[[ 14  70   1  -7   5  12 -30  50   1]
 [ 20   2   0  -5  -4  42  -5 -22  -9]
 [ 28 -78  12   0   8  18 -16  19   2]
 [  9  32  14  25   1   1   3   0   5]]
->
[[  9  32  14  25   1   1   3   0   5]
 [ 28 -78  12   0   8  18 -16  19   2]
 [ 20   2   0  -5  -4  42  -5 -22  -9]
 [ 14  70   1  -7   5  12 -30  50   1]]

[[ 80  39 -12 -53]
 [ 74 -16  81   5]
 [ 90  39 -35 -47]]
->
[[ 90  39 -35 -47]
 [ 74 -16  81   5]
 [ 80  39 -12 -53]]

[[ 83  73 -69 -38 -21  83]
 [ 57 -28 -56 -13  78  53]
 [ 63  41 -86 -46  26  26]
 [ 56 -15  61 -48  28 -38]
 [-44 -14  -2 -14  35  78]
 [ 80 -39  39 -43  46 -75]
 [-32  70 -30 -41 -43 -49]
 [ 61  15  81 -61 -66 -25]]
->
[[ 61  15  81 -61 -66 -25]
 [-32  70 -30 -41 -43 -49]
 [ 80 -39  39 -43  46 -75]
 [-44 -14  -2 -14  35  78]
 [ 56 -15  61 -48  28 -38]
 [ 63  41 -86 -46  26  26]
 [ 57 -28 -56 -13  78  53]
 [ 83  73 -69 -38 -21  83]]

[[ 10 -22  24]
 [ -1 -29 -15]
 [ 16  -7  19]
 [-14   6  15]
 [  0  36  16]
 [ 29 -36   9]
 [ 10 -68 -16]]
->
[[ 10 -68 -16]
 [ 29 -36   9]
 [  0  36  16]
 [-14   6  15]
 [ 16  -7  19]
 [ -1 -29 -15]
 [ 10 -22  24]]

[[ 13  68 -43  73  25  40  77  36]
 [ 12  65 -42  70  25  38  73  35]
 [ -1  21 -15  23   9  13  23  10]
 [-18 -67  40 -71 -22 -38 -76 -37]
 [ 14  48 -29  51  16  27  55  27]
 [ -1   9  -7  10   4   6  10   4]
 [ 16  65 -40  70  24  37  74  37]
 [  7  30 -18  32  10  17  34  17]
 [  4   8  -5   9   2   5  10   5]
 [ -4   6  -6   7   5   5   6   2]]
->
[[ -4   6  -6   7   5   5   6   2]
 [  4   8  -5   9   2   5  10   5]
 [  7  30 -18  32  10  17  34  17]
 [ 16  65 -40  70  24  37  74  37]
 [ -1   9  -7  10   4   6  10   4]
 [ 14  48 -29  51  16  27  55  27]
 [-18 -67  40 -71 -22 -38 -76 -37]
 [ -1  21 -15  23   9  13  23  10]
 [ 12  65 -42  70  25  38  73  35]
 [ 13  68 -43  73  25  40  77  36]]

[[-40 -44   0  -7  12 -19   0]
 [ 58  59  12  20  30  40  35]
 [-25 -25  -1  -8 -11 -10 -16]
 [ 12  18  36  -9 -42 -13 -78]
 [-61 -56  -3  -6 -23 -28   1]]
->
[[-61 -56  -3  -6 -23 -28   1]
 [ 12  18  36  -9 -42 -13 -78]
 [-25 -25  -1  -8 -11 -10 -16]
 [ 58  59  12  20  30  40  35]
 [-40 -44   0  -7  12 -19   0]]

[[-20   9 -88 -48]
 [-27  -1 -66 -42]]
->
[[-27  -1 -66 -42]
 [-20   9 -88 -48]]

[[ 59  45  -3  24  33 -17  -2 -30  -9   3]
 [ 81  40  -3  39  28 -30  -2 -30  20   3]
 [ 81  45  -3  24  29 -55  11 -50  20  16]
 [ 81  27  -3  24  33 -17  -2 -30  20  28]
 [ 46  45  -3  18  39 -17  -2 -14 -12   3]
 [ 81  34  -3  24  33 -17  -2 -30  20   3]
 [ 82  31  -3  24  33 -17  -2 -30  20  31]
 [ 59  45  -3   0  59 -17  -2   3 -13   3]
 [ 54  45  -3  11  45 -17  -2 -26  -5   3]]
->
[[ 54  45  -3  11  45 -17  -2 -26  -5   3]
 [ 59  45  -3   0  59 -17  -2   3 -13   3]
 [ 82  31  -3  24  33 -17  -2 -30  20  31]
 [ 81  34  -3  24  33 -17  -2 -30  20   3]
 [ 46  45  -3  18  39 -17  -2 -14 -12   3]
 [ 81  27  -3  24  33 -17  -2 -30  20  28]
 [ 81  45  -3  24  29 -55  11 -50  20  16]
 [ 81  40  -3  39  28 -30  -2 -30  20   3]
 [ 59  45  -3  24  33 -17  -2 -30  -9   3]]
---
[[ -6 -22  23 -15   9  27  24]
 [-11 -33  66 -22  -3  69  66]
 [ -1  -8  34  -2 -25  35  34]
 [ -1 -24  54 -15 -25  54  52]]
->
[[ -6 -11  -1  -1]
 [-22 -33  -8 -24]
 [ 23  66  34  54]
 [-15 -22  -2 -15]
 [  9  -3 -25 -25]
 [ 27  69  35  54]
 [ 24  66  34  52]]

[[-19  -5 -11  14  12 -14 -14   2 -44]
 [-81  47  41 -19  39  31 -67   0 -44]
 [-19  14  42 -31  12  35 -14  27 -44]
 [ -3  -6  -6   2   4  17  -2   2 -44]]
->
[[-19 -81 -19  -3]
 [ -5  47  14  -6]
 [-11  41  42  -6]
 [ 14 -19 -31   2]
 [ 12  39  12   4]
 [-14  31  35  17]
 [-14 -67 -14  -2]
 [  2   0  27   2]
 [-44 -44 -44 -44]]

[[ 27  -4 -17  20 -13 -20 -18 -23  17]
 [ 79 -48 -27  72 -31 -26 -25 -29  65]
 [ 76 -17 -79  72 -65 -88 -86 -90  66]]
->
[[ 27  79  76]
 [ -4 -48 -17]
 [-17 -27 -79]
 [ 20  72  72]
 [-13 -31 -65]
 [-20 -26 -88]
 [-18 -25 -86]
 [-23 -29 -90]
 [ 17  65  66]]

[[-42  -5]
 [-32 -79]
 [-17  45]
 [-37  -4]
 [-64 -18]
 [-43  51]
 [-18 -31]
 [-16  25]
 [-45  -1]
 [-67  49]
 [-43  21]
 [ 12  -8]]
->
[[-42 -32 -17 -37 -64 -43 -18 -16 -45 -67 -43  12]
 [ -5 -79  45  -4 -18  51 -31  25  -1  49  21  -8]]

[[ 38  -7  22  26   6   6  15  -7 -19 -23 -10  46  23   1 -56]
 [ 22 -12  36  -1  12   3 -14 -41 -19 -15   6  20   5  15 -67]
 [ 22  -9  43   4  60 -32   4  12 -19  21  22  14  16  29  15]
 [ 24 -13  18  10  26 -12  23  52 -19  19  32  30  10  17  48]
 [ 30  13  11  36  33 -16  22  -4 -19 -17 -38  30  36 -11 -39]
 [ -6  10 -49  13 -55  28  21  24 -19 -17 -24   4  -3 -31  15]]
->
[[ 38  22  22  24  30  -6]
 [ -7 -12  -9 -13  13  10]
 [ 22  36  43  18  11 -49]
 [ 26  -1   4  10  36  13]
 [  6  12  60  26  33 -55]
 [  6   3 -32 -12 -16  28]
 [ 15 -14   4  23  22  21]
 [ -7 -41  12  52  -4  24]
 [-19 -19 -19 -19 -19 -19]
 [-23 -15  21  19 -17 -17]
 [-10   6  22  32 -38 -24]
 [ 46  20  14  30  30   4]
 [ 23   5  16  10  36  -3]
 [  1  15  29  17 -11 -31]
 [-56 -67  15  48 -39  15]]

[[-68  50  34 -65  47  30  53  48  51  48  27  24  44  52  49 -52]
 [-67  61  36  36  74  40  72  52  49  47  38  37  27  45  42  44]
 [-42 -79 -17   1 -78  -9 -68 -60 -24 -29 -18 -30 -15 -23  -8 -47]]
->
[[-68 -67 -42]
 [ 50  61 -79]
 [ 34  36 -17]
 [-65  36   1]
 [ 47  74 -78]
 [ 30  40  -9]
 [ 53  72 -68]
 [ 48  52 -60]
 [ 51  49 -24]
 [ 48  47 -29]
 [ 27  38 -18]
 [ 24  37 -30]
 [ 44  27 -15]
 [ 52  45 -23]
 [ 49  42  -8]
 [-52  44 -47]]
